Below is a small trained network, with its code and all its weights. Each question gives an input and a target symbol and asks what happens when units are switched off, that is, made to give their printed mean instead of their output.

import numpy as np


def w(rows, s, z=0):
    codes = np.array(rows[::2]) - 128.0
    scale = np.full(codes.shape[1], s)
    scale[-1] = z or s
    return codes * scale


def f(y):
    return np.maximum(y, 0)


def softmax(a):
    e = np.exp(a - a.max(-1, keepdims=True))
    return e / e.sum(-1, keepdims=True)


def log_softmax(a):
    a = a - a.max(-1, keepdims=True)
    return a - np.log(np.exp(a).sum(-1, keepdims=True))


def net(x, mask):
    ids = ['γδεζημξπστφψω'.index(c) for c in x.split()]
    T = len(ids)
    res = E[ids] + P[:T]
    u = 0
    for l in range(2):
        r = res
        for j in range(3):
            rows = slice(3 * j, 3 * j + 3)
            q, k, v = (r @ M[l][rows].T for M in (Q, K, V))
            z = softmax(np.where(np.tri(T) > 0, q @ k.T / 3**0.5, -1e9)) @ v
            o = O[l][rows]
            res = res + np.where(mask[u + j], z, o[:, -1]) @ o[:, :-1]
        u += 3
        y = f(res @ A[l][:, :-1].T + A[l][:, -1])
        res = res + np.where(mask[u : u + 12], y, B[l][:, -1]) @ B[l][:, :-1]
        u += 12
    return log_softmax(res[-1] @ U[:, :-1].T + U[:, -1])


Q, K, V, O, A, B = {}, {}, {}, {}, {}, {}
E = w([
[63,89,148,51,135,119,151,214],'γ',
[148,121,193,88,186,113,180,101],'δ',
[110,68,142,141,137,180,227,163],'ε',
[164,96,138,139,116,132,174,92],'ζ',
[129,110,145,99,104,104,176,23],'η',
[169,227,130,132,78,125,91,81],'μ',
[197,122,56,106,109,140,117,83],'ξ',
[144,125,126,89,166,126,61,84],'π',
[126,164,95,143,129,186,167,126],'σ',
[100,154,154,87,33,169,118,76],'τ',
[104,125,119,96,120,4,70,112],'φ',
[63,145,97,127,62,117,154,121],'ψ',
[30,177,155,145,157,115,129,106],'ω',
],0.023)
P = w([
[248,141,213,88,70,122,219,194],'0',
[218,140,202,101,74,127,192,164],'1',
[188,139,182,119,77,134,171,138],'2',
[151,131,174,131,90,151,153,110],'3',
[119,123,159,148,97,154,131,86],'4',
[83,118,147,162,102,163,108,68],'5',
[57,111,141,165,112,174,94,46],'6',
[21,102,122,186,126,185,81,25],'7',
],0.011)
Q[0] = w([
[99,126,138,23,105,105,51,171],'0.h0',
[178,153,105,145,178,134,80,154],'0.h0',
[131,106,163,113,116,126,159,30],'0.h0',
[128,195,132,94,59,78,108,116],'0.h1',
[116,115,99,118,150,68,110,195],'0.h1',
[87,154,169,120,71,186,181,121],'0.h1',
[186,78,117,140,121,164,83,141],'0.h2',
[140,85,145,112,162,179,132,68],'0.h2',
[103,156,167,120,6,161,164,55],'0.h2',
],0.016)
K[0] = w([
[168,82,154,102,215,26,130,182],'0.h0',
[193,151,157,70,102,119,177,93],'0.h0',
[102,99,74,180,133,183,15,88],'0.h0',
[151,205,97,154,132,117,94,202],'0.h1',
[190,129,230,84,162,105,235,170],'0.h1',
[7,124,84,166,111,89,92,118],'0.h1',
[172,122,94,31,129,108,145,81],'0.h2',
[131,72,100,222,105,170,102,40],'0.h2',
[25,193,74,201,129,121,73,36],'0.h2',
],0.012)
V[0] = w([
[153,174,92,168,118,168,153,133],'0.h0',
[111,153,123,131,162,176,99,144],'0.h0',
[138,73,162,148,146,145,152,117],'0.h0',
[136,135,65,153,174,11,167,151],'0.h1',
[181,153,151,70,185,178,93,148],'0.h1',
[100,111,152,68,162,139,128,74],'0.h1',
[108,164,73,67,99,135,127,87],'0.h2',
[185,107,143,93,139,124,116,52],'0.h2',
[122,174,153,98,194,114,110,110],'0.h2',
],0.011)
O[0] = w([
[42,111,87,164,126,120,237,79,138],'0.h0',
[115,171,165,175,161,96,141,151,118],'0.h0',
[33,78,125,78,145,155,143,140,120],'0.h0',
[118,71,122,170,121,17,86,153,7],'0.h1',
[100,126,113,241,172,219,62,73,3],'0.h1',
[198,111,160,121,129,132,100,188,201],'0.h1',
[185,189,77,100,203,77,176,190,182],'0.h2',
[177,81,93,115,246,123,146,140,94],'0.h2',
[254,125,194,188,90,147,132,176,178],'0.h2',
],0.0071,0.0062)
A[0] = w([
[111,146,206,104,175,100,109,110,181],'0.n0',
[167,128,157,116,80,56,70,91,64],'0.n1',
[133,82,115,125,202,122,167,187,3],'0.n2',
[109,44,153,79,164,150,100,209,242],'0.n3',
[218,160,102,116,119,144,50,120,168],'0.n4',
[96,193,112,121,58,192,67,83,66],'0.n5',
[117,170,150,155,140,125,92,100,76],'0.n6',
[95,86,158,254,215,122,184,124,150],'0.n7',
[106,92,116,141,134,124,28,215,114],'0.n8',
[79,70,72,59,148,173,143,58,135],'0.n9',
[108,143,102,124,184,80,64,182,5],'0.n10',
[153,122,125,190,100,161,97,27,4],'0.n11',
],0.009,0.0034)
B[0] = w([
[108,119,88,210,43,158,99,148,226],'0.n0',
[71,126,67,143,112,177,175,107,178],'0.n1',
[148,162,158,120,118,50,133,121,158],'0.n2',
[196,134,116,114,89,138,64,63,198],'0.n3',
[52,119,80,162,135,94,122,89,185],'0.n4',
[158,142,128,135,203,108,173,116,206],'0.n5',
[159,151,118,104,135,79,110,118,166],'0.n6',
[175,118,30,202,132,105,111,2,161],'0.n7',
[145,141,84,39,158,218,178,154,151],'0.n8',
[135,125,159,143,203,127,63,199,255],'0.n9',
[141,146,189,139,102,207,167,55,132],'0.n10',
[173,132,81,67,141,85,146,154,154],'0.n11',
],0.0078,0.0075)
Q[1] = w([
[19,161,167,108,97,95,118,133],'1.h0',
[199,196,137,181,91,134,172,66],'1.h0',
[115,146,180,92,115,167,107,109],'1.h0',
[119,107,56,162,170,179,61,50],'1.h1',
[78,131,225,240,105,141,201,67],'1.h1',
[149,254,12,100,137,145,241,81],'1.h1',
[105,5,180,183,157,163,113,116],'1.h2',
[220,134,97,131,121,163,202,122],'1.h2',
[159,190,194,179,11,153,135,142],'1.h2',
],0.0094)
K[1] = w([
[159,96,164,178,85,159,201,107],'1.h0',
[99,228,132,156,106,153,82,135],'1.h0',
[108,102,203,120,124,101,99,167],'1.h0',
[113,98,54,122,162,207,103,107],'1.h1',
[100,121,150,206,90,151,175,118],'1.h1',
[55,250,100,143,140,117,119,165],'1.h1',
[150,52,172,132,86,175,131,71],'1.h2',
[137,128,169,191,165,95,181,185],'1.h2',
[129,218,228,191,88,152,74,127],'1.h2',
],0.011)
V[1] = w([
[77,124,113,139,107,161,104,69],'1.h0',
[151,156,49,156,182,98,100,254],'1.h0',
[128,118,128,145,136,118,119,231],'1.h0',
[112,95,153,78,113,104,51,102],'1.h1',
[123,162,129,98,11,93,222,136],'1.h1',
[105,192,170,101,143,24,38,83],'1.h1',
[134,47,78,139,54,165,108,112],'1.h2',
[200,58,111,114,112,153,228,127],'1.h2',
[163,203,159,167,136,115,55,146],'1.h2',
],0.0059)
O[1] = w([
[36,159,111,113,70,133,124,110,118],'1.h0',
[134,161,57,193,162,74,173,251,92],'1.h0',
[121,65,92,217,188,146,124,192,111],'1.h0',
[152,97,129,147,113,96,77,203,72],'1.h1',
[117,109,163,39,166,105,186,83,254],'1.h1',
[205,143,93,52,54,138,134,81,138],'1.h1',
[97,174,135,133,155,150,98,116,54],'1.h2',
[97,198,124,64,168,68,3,93,114],'1.h2',
[139,70,163,103,91,138,177,74,183],'1.h2',
],0.0051,0.0067)
A[1] = w([
[2,45,212,167,142,192,114,177,1],'1.n0',
[128,133,194,135,251,208,79,80,147],'1.n1',
[45,205,179,79,245,73,158,84,45],'1.n2',
[54,127,87,241,223,34,152,134,127],'1.n3',
[179,96,61,144,107,88,195,104,136],'1.n4',
[206,26,135,125,209,90,198,63,94],'1.n5',
[113,69,212,25,124,143,204,100,126],'1.n6',
[162,150,146,113,244,139,77,135,117],'1.n7',
[205,91,238,105,137,40,77,158,209],'1.n8',
[29,13,251,171,192,140,71,148,93],'1.n9',
[51,30,206,68,36,161,119,187,78],'1.n10',
[85,189,105,120,147,215,142,96,224],'1.n11',
],0.0067,0.0066)
B[1] = w([
[139,252,127,139,128,123,93,109,135],'1.n0',
[183,87,152,151,123,150,181,138,172],'1.n1',
[164,116,123,94,193,165,83,77,169],'1.n2',
[77,121,81,101,87,196,163,136,161],'1.n3',
[93,120,153,163,119,146,55,143,180],'1.n4',
[104,208,102,117,111,118,169,153,185],'1.n5',
[115,131,169,180,164,110,85,166,255],'1.n6',
[173,105,125,156,105,100,168,159,172],'1.n7',
[76,98,118,71,62,118,131,107,181],'1.n8',
[92,72,125,142,165,154,116,105,145],'1.n9',
[166,181,65,150,139,177,146,122,190],'1.n10',
[127,112,151,120,98,89,121,149,199],'1.n11',
],0.011,0.015)
U = w([
[156,128,134,77,85,212,101,170,41],'γ',
[174,97,156,115,88,150,133,92,18],'δ',
[126,118,153,171,154,190,84,129,69],'ε',
[113,3,156,131,132,147,115,165,203],'ζ',
[172,95,126,86,80,102,168,159,67],'η',
[193,189,120,134,122,129,145,98,10],'μ',
[135,115,89,142,127,135,151,191,129],'ξ',
[200,113,122,195,128,95,65,145,157],'π',
[110,102,120,111,130,205,192,84,63],'σ',
[209,119,163,122,147,158,162,161,32],'τ',
[66,89,86,132,75,118,82,93,173],'φ',
[89,130,160,77,178,125,84,184,196],'ψ',
[113,153,210,180,62,130,167,174,254],'ω',
],0.0061,0.005)

Each question gives the input, a string of symbols that net reads in full, and the target symbol t.
The units are the heads (3 rows each of Q, K, V and O) and the neurons (one row each of A and B). Each row of codes is followed by its name. A weight is (code - 128) times the scale printed after its matrix; where a second scale follows, it is the last column's (O, A, B and U).
mask holds one flag per unit, layer by layer, with each layer's heads first. A switched-off unit (its flag False) gives its mean, the last column of its rows in O or B, instead of its output. The means were averaged over made-up inputs and are rounded, as every weight is.
A unit's drop is (log p(t) with every unit on - log p(t) with that unit switched off) / (log p(t) with every unit on - log p(t) with every unit switched off).
The circuit of an input: a set's keep is (log p(t) with only the set's units on - log p(t) with every unit switched off) / (log p(t) with every unit on - log p(t) with every unit switched off). Starting from the 12 units with the biggest drops (on a tie, the unit counted first), units are removed one at a time, each time the one whose removal leaves the highest keep (on an exact tie, the one counted first), for as long as the keep stays at least 0.8.
circuit, biggest first: the units of the circuit, biggest drop first
most important unit: the unit with the biggest drop
k most important neurons: the k neurons with the biggest drops, biggest first
top k neurons in layer l: the k neurons of layer l with the biggest drops, biggest first
heads that matter: for each layer, one digit per head in row order, 1 if its drop is at least 0.15 and else 0, layers parted by /
input ω ω ζ ζ ε, target ζ: circuit, biggest first	0.h0, 0.n9, 1.n9
input ζ μ ξ π, target π: circuit, biggest first	1.h1, 1.n7, 0.h2
input ε ω φ, target φ: circuit, biggest first	0.n4, 0.h0, 0.n1
input ω ψ ζ δ σ ω ω ω, target ω: circuit, biggest first	1.h2, 0.h0, 0.h2
input ξ σ σ, target σ: circuit, biggest first	0.h0, 0.h1, 1.n3, 1.h1
input ψ η ε, target ψ: top neuron in layer 0	0.n2
input φ ζ ζ, target φ: heads that matter	010 / 000
input ζ π ω η η ω δ π, target π: circuit, biggest first	1.h1, 0.h2, 1.n7
input ω ω σ δ η, target σ: circuit, biggest first	0.h2, 0.h0, 1.n3, 0.n7
input η ω ζ ψ ζ σ, target ψ: heads that matter	011 / 000
input ζ ζ δ, target ζ: circuit, biggest first	0.h0, 0.n9, 1.n9, 0.h2
input δ ω δ δ ψ, target ψ: top 2 neurons in layer 1	1.n6, 1.n2
input ε η ζ, target η: heads that matter	101 / 001
input ω ζ ε ζ ψ δ, target ψ: circuit, biggest first	0.h2, 0.h1, 1.n6, 1.h1
input ω ζ ω τ ω ε τ δ, target τ: heads that matter	011 / 000
input ξ ψ ζ, target ψ: most important unit	1.h1
input γ π ε, target π: 2 most important neurons	0.n7, 0.n3
input ζ η ψ ω φ ζ σ, target φ: heads that matter	110 / 000
input μ σ φ ε, target φ: heads that matter	010 / 000
input ω σ ζ, target ω: most important unit	1.n5
input μ ω γ ζ ω η ζ ε, target η: top 3 neurons in layer 0	0.n2, 0.n3, 0.n9
input ω ζ σ ζ δ, target σ: top 2 neurons in layer 0	0.n7, 0.n2
input γ ζ ψ ζ ω φ δ, target ω: heads that matter	000 / 001
input σ ζ σ ψ ξ, target ξ: heads that matter	001 / 100
input φ ψ ω ζ, target ω: heads that matter	000 / 000
input ε σ ζ, target σ: 2 most important neurons	1.n3, 1.n6
input ψ ζ φ ζ γ, target γ: most important unit	0.h0
